Below is a small trained network, with its code and all its weights. Each question gives an input and a target symbol and asks what happens when units are switched off, that is, made to give their printed mean instead of their output.

import numpy as np


def w(rows, s, z=0):
    codes = np.array(rows[::2]) - 128.0
    scale = np.full(codes.shape[1], s)
    scale[-1] = z or s
    return codes * scale


def f(y):
    return np.maximum(y, 0)


def softmax(a):
    e = np.exp(a - a.max(-1, keepdims=True))
    return e / e.sum(-1, keepdims=True)


def log_softmax(a):
    a = a - a.max(-1, keepdims=True)
    return a - np.log(np.exp(a).sum(-1, keepdims=True))


def net(x, mask):
    ids = ['ΓΞΦαβδζ'.index(c) for c in x.split()]
    T = len(ids)
    res = E[ids] + P[:T]
    r = res
    for j in range(3):
        rows = slice(3 * j, 3 * j + 3)
        q, k, v = (r @ M[0][rows].T for M in (Q, K, V))
        z = softmax(np.where(np.tri(T) > 0, q @ k.T / 3**0.5, -1e9)) @ v
        o = O[0][rows]
        res = res + np.where(mask[j], z, o[:, -1]) @ o[:, :-1]
    y = f(res @ A[0][:, :-1].T + A[0][:, -1])
    res = res + np.where(mask[3:7], y, B[0][:, -1]) @ B[0][:, :-1]
    return log_softmax(res[-1] @ U[:, :-1].T + U[:, -1])


Q, K, V, O, A, B = {}, {}, {}, {}, {}, {}
E = w([
[73,107,123,129],'Γ',
[115,195,163,155],'Ξ',
[170,193,177,132],'Φ',
[146,99,143,79],'α',
[124,152,162,176],'β',
[49,180,26,9],'δ',
[181,136,177,150],'ζ',
],0.014)
P = w([
[191,115,92,172],'0',
[144,77,212,95],'1',
[136,87,219,95],'2',
[142,91,232,82],'3',
[137,99,239,83],'4',
[141,92,253,79],'5',
],0.0066)
Q[0] = w([
[84,124,142,169],'H1',
[193,153,34,167],'H1',
[125,156,61,160],'H1',
[133,142,171,107],'H2',
[119,63,54,161],'H2',
[133,205,98,141],'H2',
[162,138,5,119],'H3',
[196,128,126,129],'H3',
[58,140,96,64],'H3',
],0.021)
K[0] = w([
[85,169,120,152],'H1',
[112,105,223,121],'H1',
[109,87,200,148],'H1',
[133,133,95,151],'H2',
[116,76,200,137],'H2',
[135,160,146,48],'H2',
[73,139,253,88],'H3',
[153,123,191,116],'H3',
[102,138,81,69],'H3',
],0.023)
V[0] = w([
[62,115,155,212],'H1',
[173,38,115,98],'H1',
[173,173,223,107],'H1',
[103,142,195,65],'H2',
[102,89,142,171],'H2',
[192,80,149,150],'H2',
[110,2,177,143],'H3',
[173,163,131,173],'H3',
[69,157,172,190],'H3',
],0.019)
O[0] = w([
[184,214,95,78,115],'H1',
[101,146,84,226,83],'H1',
[83,26,39,80,137],'H1',
[218,83,145,168,80],'H2',
[78,189,175,141,151],'H2',
[46,118,157,177,186],'H2',
[143,190,249,160,39],'H3',
[62,127,127,83,252],'H3',
[189,153,155,23,146],'H3',
],0.014,0.0032)
A[0] = w([
[128,72,212,97,136],'N1',
[143,128,120,5,3],'N2',
[35,182,156,101,79],'N3',
[135,58,49,103,153],'N4',
],0.012,0.0036)
B[0] = w([
[96,177,56,106,182],'N1',
[226,130,125,249,252],'N2',
[176,54,167,55,224],'N3',
[78,194,135,99,207],'N4',
],0.012,0.021)
U = w([
[82,37,84,60,194],'Γ',
[75,76,98,184,137],'Ξ',
[118,145,47,163,4],'Φ',
[93,176,148,99,142],'α',
[97,98,66,125,123],'β',
[172,3,64,92,128],'δ',
[77,152,21,95,161],'ζ',
],0.0041,0.0027)

Each question gives the input, a string of symbols that net reads in full, and the target symbol t.
The units are the heads (3 rows each of Q, K, V and O) and the neurons (one row each of A and B). Each row of codes is followed by its name. A weight is (code - 128) times the scale printed after its matrix; where a second scale follows, it is the last column's (O, A, B and U).
mask holds one flag per unit, heads first, then neurons. A switched-off unit (its flag False) gives its mean, the last column of its rows in O or B, instead of its output. The means were averaged over made-up inputs and are rounded, as every weight is.
A unit's drop is (log p(t) with every unit on - log p(t) with that unit switched off) / (log p(t) with every unit on - log p(t) with every unit switched off).
The circuit of an input: a set's keep is (log p(t) with only the set's units on - log p(t) with every unit switched off) / (log p(t) with every unit on - log p(t) with every unit switched off). Starting from all 7 units, units are removed one at a time, each time the one whose removal leaves the highest keep (on an exact tie, the one counted first), for as long as the keep stays at least 0.8.
circuit, biggest first: the units of the circuit, biggest drop first
unit that matters most: the unit with the biggest drop
top k neurons: the k neurons with the biggest drops, biggest first
heads that matter: for each layer, one digit per head in row order, 1 if its drop is at least 0.15 and else 0, layers parted by /
drop when u is switched off: that unit's drop, to one decimal
input Φ Γ β Γ, target ζ: circuit, biggest first : [N4 H1 N3 N1]
input Φ ζ β β, target ζ: unit that matters most : N4
input Φ Φ β ζ, target ζ: heads that matter : 100
input ζ ζ Γ α, target Γ: circuit, biggest first : [H2 N2 H3 N3]
input β β β Ξ β Γ, target δ: top 2 neurons : [N2 N3]
input Φ β β Φ Ξ, target ζ: top 2 neurons : [N4 N3]
input Ξ β α ζ, target Φ: heads that matter : 101
input ζ β Φ α β β, target Γ: circuit, biggest first : [N2 H1]
input δ β Φ α Γ, target Ξ: circuit, biggest first : [H1 H3]
input ζ Φ β Γ, target Γ: circuit, biggest first : [N2 H2 H1]
input Φ β δ ζ β, target ζ: heads that matter : 111
input Γ Γ β Φ, target α: circuit, biggest first : [H1 H3]
input Ξ Γ Φ, target Φ: heads that matter : 101
input ζ β β β Ξ, target Γ: unit that matters most : N2
input Ξ Γ Γ, target Φ: top 3 neurons : [N2 N3 N4]
input β δ ζ α, target Γ: circuit, biggest first : [H1 N2 H2 N3]
input ζ β α Ξ Γ Φ, target Γ: heads that matter : 011
input α Γ β ζ β β, target Ξ: heads that matter : 101
input β β ζ Ξ, target δ: top 3 neurons : [N3 N2 N4]
input α Γ Φ, target Ξ: unit that matters most : H1
input Φ β β β β α, target ζ: top 3 neurons : [N4 N1 N3]
input β ζ δ, target ζ: top 3 neurons : [N4 N3 N2]
input Ξ β α α, target Φ: top 3 neurons : [N2 N3 N4]
input α α α Ξ ζ α, target Ξ: top 2 neurons : [N3 N4]
input β α Ξ Γ β β, target δ: drop when N3 is switched off : 0.4
input α Γ Γ Ξ, target Ξ: drop when H3 is switched off : 0.4
input ζ Ξ α β ζ, target Γ: drop when H2 is switched off : 0.3
input β α Ξ, target δ: drop when N3 is switched off : 0.3
input β ζ ζ Φ Φ, target δ: top 2 neurons : [N3 N2]
